Below is a small trained network, with its code and all its weights. Each question gives an input and a target symbol and asks what happens when units are switched off, that is, made to give their printed mean instead of their output.

import numpy as np


def w(rows, s, z=0):
    codes = np.array(rows[::2]) - 128.0
    scale = np.full(codes.shape[1], s)
    scale[-1] = z or s
    return codes * scale


def norm(h):
    return h / np.sqrt((h * h).mean(-1, keepdims=True) + 1e-5)


def f(y):
    return np.maximum(y, 0)


def softmax(a):
    e = np.exp(a - a.max(-1, keepdims=True))
    return e / e.sum(-1, keepdims=True)


def log_softmax(a):
    a = a - a.max(-1, keepdims=True)
    return a - np.log(np.exp(a).sum(-1, keepdims=True))


def net(x, mask):
    ids = ['εζηθμπσφψ'.index(c) for c in x.split()]
    T = len(ids)
    res = E[ids] + P[:T]
    u = 0
    for l in range(2):
        q, k, v = (norm(res) @ M[l].T for M in (Q, K, V))
        z = softmax(np.where(np.tri(T) > 0, q @ k.T / 4**0.5, -1e9)) @ v
        res = res + np.where(mask[u], z, O[l][:, -1]) @ O[l][:, :-1]
        u += 1
        y = f(norm(res) @ A[l][:, :-1].T + A[l][:, -1])
        res = res + np.where(mask[u : u + 16], y, B[l][:, -1]) @ B[l][:, :-1]
        u += 16
    return log_softmax(norm(res)[-1] @ U[:, :-1].T + U[:, -1])


Q, K, V, O, A, B = {}, {}, {}, {}, {}, {}
E = w([
[148,161,34],'ε',
[119,98,192],'ζ',
[169,133,152],'η',
[160,148,143],'θ',
[125,152,255],'μ',
[131,90,246],'π',
[160,124,161],'σ',
[119,138,79],'φ',
[192,159,148],'ψ',
],0.0076)
P = w([
[121,25,96],'0',
[181,218,37],'1',
[200,143,227],'2',
[110,9,66],'3',
[147,252,86],'4',
[216,163,251],'5',
],0.0035)
Q[0] = w([
[1,169,86],'0.h1',
[187,194,102],'0.h1',
[167,90,135],'0.h1',
[133,208,104],'0.h1',
],0.0079)
K[0] = w([
[158,255,163],'0.h1',
[89,127,84],'0.h1',
[148,69,108],'0.h1',
[72,186,94],'0.h1',
],0.0072)
V[0] = w([
[187,216,123],'0.h1',
[56,39,98],'0.h1',
[177,211,184],'0.h1',
[93,254,126],'0.h1',
],0.0029)
O[0] = w([
[161,74,120,123],'0.h1',
[124,158,181,111],'0.h1',
[137,2,87,135],'0.h1',
[75,129,118,7],'0.h1',
],0.0046,0.002)
A[0] = w([
[9,60,166,195],'0.n1',
[47,209,80,7],'0.n2',
[145,203,164,105],'0.n3',
[18,168,201,117],'0.n4',
[116,74,100,74],'0.n5',
[148,228,131,193],'0.n6',
[107,160,3,133],'0.n7',
[149,141,140,119],'0.n8',
[135,85,65,92],'0.n9',
[151,110,227,136],'0.n10',
[110,187,197,138],'0.n11',
[116,172,9,69],'0.n12',
[202,111,88,75],'0.n13',
[59,80,125,139],'0.n14',
[45,76,178,104],'0.n15',
[159,36,181,209],'0.n16',
],0.0052,0.0014)
B[0] = w([
[157,214,17,152],'0.n1',
[152,246,117,137],'0.n2',
[45,32,176,195],'0.n3',
[182,119,244,161],'0.n4',
[126,138,129,135],'0.n5',
[74,77,216,213],'0.n6',
[67,86,203,169],'0.n7',
[107,100,122,162],'0.n8',
[121,172,137,146],'0.n9',
[8,71,42,253],'0.n10',
[107,198,177,198],'0.n11',
[101,63,202,167],'0.n12',
[123,123,225,189],'0.n13',
[82,186,22,136],'0.n14',
[235,246,101,150],'0.n15',
[118,139,2,243],'0.n16',
],0.0032,0.0038)
Q[1] = w([
[136,54,138],'1.h1',
[100,254,123],'1.h1',
[141,80,186],'1.h1',
[173,78,132],'1.h1',
],0.012)
K[1] = w([
[189,1,72],'1.h1',
[47,197,213],'1.h1',
[222,99,127],'1.h1',
[200,80,98],'1.h1',
],0.0069)
V[1] = w([
[218,47,45],'1.h1',
[166,27,58],'1.h1',
[48,81,168],'1.h1',
[129,3,109],'1.h1',
],0.0036)
O[1] = w([
[236,158,164,225],'1.h1',
[188,116,232,234],'1.h1',
[62,4,181,159],'1.h1',
[147,101,196,253],'1.h1',
],0.004,0.0022)
A[1] = w([
[139,192,1,2],'1.n1',
[147,112,139,174],'1.n2',
[102,182,18,105],'1.n3',
[123,67,198,133],'1.n4',
[61,128,178,174],'1.n5',
[96,188,152,99],'1.n6',
[139,79,199,98],'1.n7',
[71,151,179,118],'1.n8',
[147,83,129,127],'1.n9',
[132,127,154,75],'1.n10',
[169,186,141,130],'1.n11',
[140,175,94,33],'1.n12',
[123,214,157,106],'1.n13',
[168,150,131,149],'1.n14',
[198,33,115,195],'1.n15',
[81,64,49,199],'1.n16',
],0.007,0.0025)
B[1] = w([
[83,107,21,138],'1.n1',
[99,151,111,182],'1.n2',
[175,150,11,145],'1.n3',
[87,95,67,254],'1.n4',
[165,186,87,214],'1.n5',
[162,53,201,149],'1.n6',
[109,116,75,243],'1.n7',
[137,170,97,190],'1.n8',
[98,125,114,162],'1.n9',
[121,116,126,146],'1.n10',
[128,156,161,166],'1.n11',
[91,134,133,130],'1.n12',
[148,61,119,153],'1.n13',
[111,158,162,167],'1.n14',
[81,135,129,232],'1.n15',
[159,213,255,162],'1.n16',
],0.0054,0.0049)
U = w([
[73,112,112,140],'ε',
[129,179,59,217],'ζ',
[189,67,138,125],'η',
[184,165,157,230],'θ',
[90,248,116,18],'μ',
[90,75,106,2],'π',
[111,59,116,157],'σ',
[57,161,166,101],'φ',
[195,143,121,125],'ψ',
],0.012,0.0021)

Each question gives the input, a string of symbols that net reads in full, and the target symbol t.
The units are the heads (4 rows each of Q, K, V and O) and the neurons (one row each of A and B). Each row of codes is followed by its name. A weight is (code - 128) times the scale printed after its matrix; where a second scale follows, it is the last column's (O, A, B and U).
mask holds one flag per unit, layer by layer, with each layer's heads first. A switched-off unit (its flag False) gives its mean, the last column of its rows in O or B, instead of its output. The means were averaged over made-up inputs and are rounded, as every weight is.
A unit's drop is (log p(t) with every unit on - log p(t) with that unit switched off) / (log p(t) with every unit on - log p(t) with every unit switched off).
The circuit of an input: a set's keep is (log p(t) with only the set's units on - log p(t) with every unit switched off) / (log p(t) with every unit on - log p(t) with every unit switched off). Starting from the 12 units with the biggest drops (on a tie, the unit counted first), units are removed one at a time, each time the one whose removal leaves the highest keep (on an exact tie, the one counted first), for as long as the keep stays at least 0.8.
units of the circuit, in order: the units of the circuit, biggest drop first
unit that matters most: the unit with the biggest drop
top k neurons: the k neurons with the biggest drops, biggest first
top k neurons in layer l: the k neurons of layer l with the biggest drops, biggest first
drop when u is switched off: that unit's drop, to one decimal
input μ π σ, target σ: units of the circuit, in order	[0.h1 1.h1]
input μ θ θ, target σ: unit that matters most	0.h1
input μ η μ ψ, target θ: units of the circuit, in order	[1.h1 0.n10]
input φ σ σ, target μ: units of the circuit, in order	[0.h1 1.h1]
input φ π η, target μ: units of the circuit, in order	[0.h1 1.h1]
input ζ ζ μ η, target η: units of the circuit, in order	[1.h1 0.n3]
input η ψ ζ σ η, target θ: top 3 neurons	[0.n10 1.n15 1.n13]
input θ η σ φ, target φ: top 2 neurons	[1.n16 0.n14]
input π θ π ζ, target ζ: top 4 neurons	[0.n1 0.n15 1.n3 1.n1]
input π σ η μ, target μ: top 2 neurons	[0.n10 1.n16]
input ζ μ θ, target ζ: top 2 neurons in layer 0	[0.n16 0.n1]
input η ψ η η, target η: top 3 neurons in layer 0	[0.n3 0.n6 0.n15]
input η η ψ μ μ ε, target θ: top 3 neurons in layer 0	[0.n3 0.n10 0.n6]
input ζ μ σ, target ζ: top neuron in layer 1	[1.n5]
input φ θ θ, target μ: top 3 neurons in layer 1	[1.n5 1.n8 1.n15]
input η θ ε ψ σ, target θ: top 2 neurons in layer 0	[0.n10 0.n3]
input μ η ε θ, target θ: drop when 0.n3 is switched off	0.7
input η η ε θ π ε, target θ: drop when 0.n10 is switched off	0.5
input η ζ ψ ψ σ φ, target θ: drop when 1.h1 is switched off	1.3
input μ ζ ε, target σ: top neuron in layer 1	[1.n16]
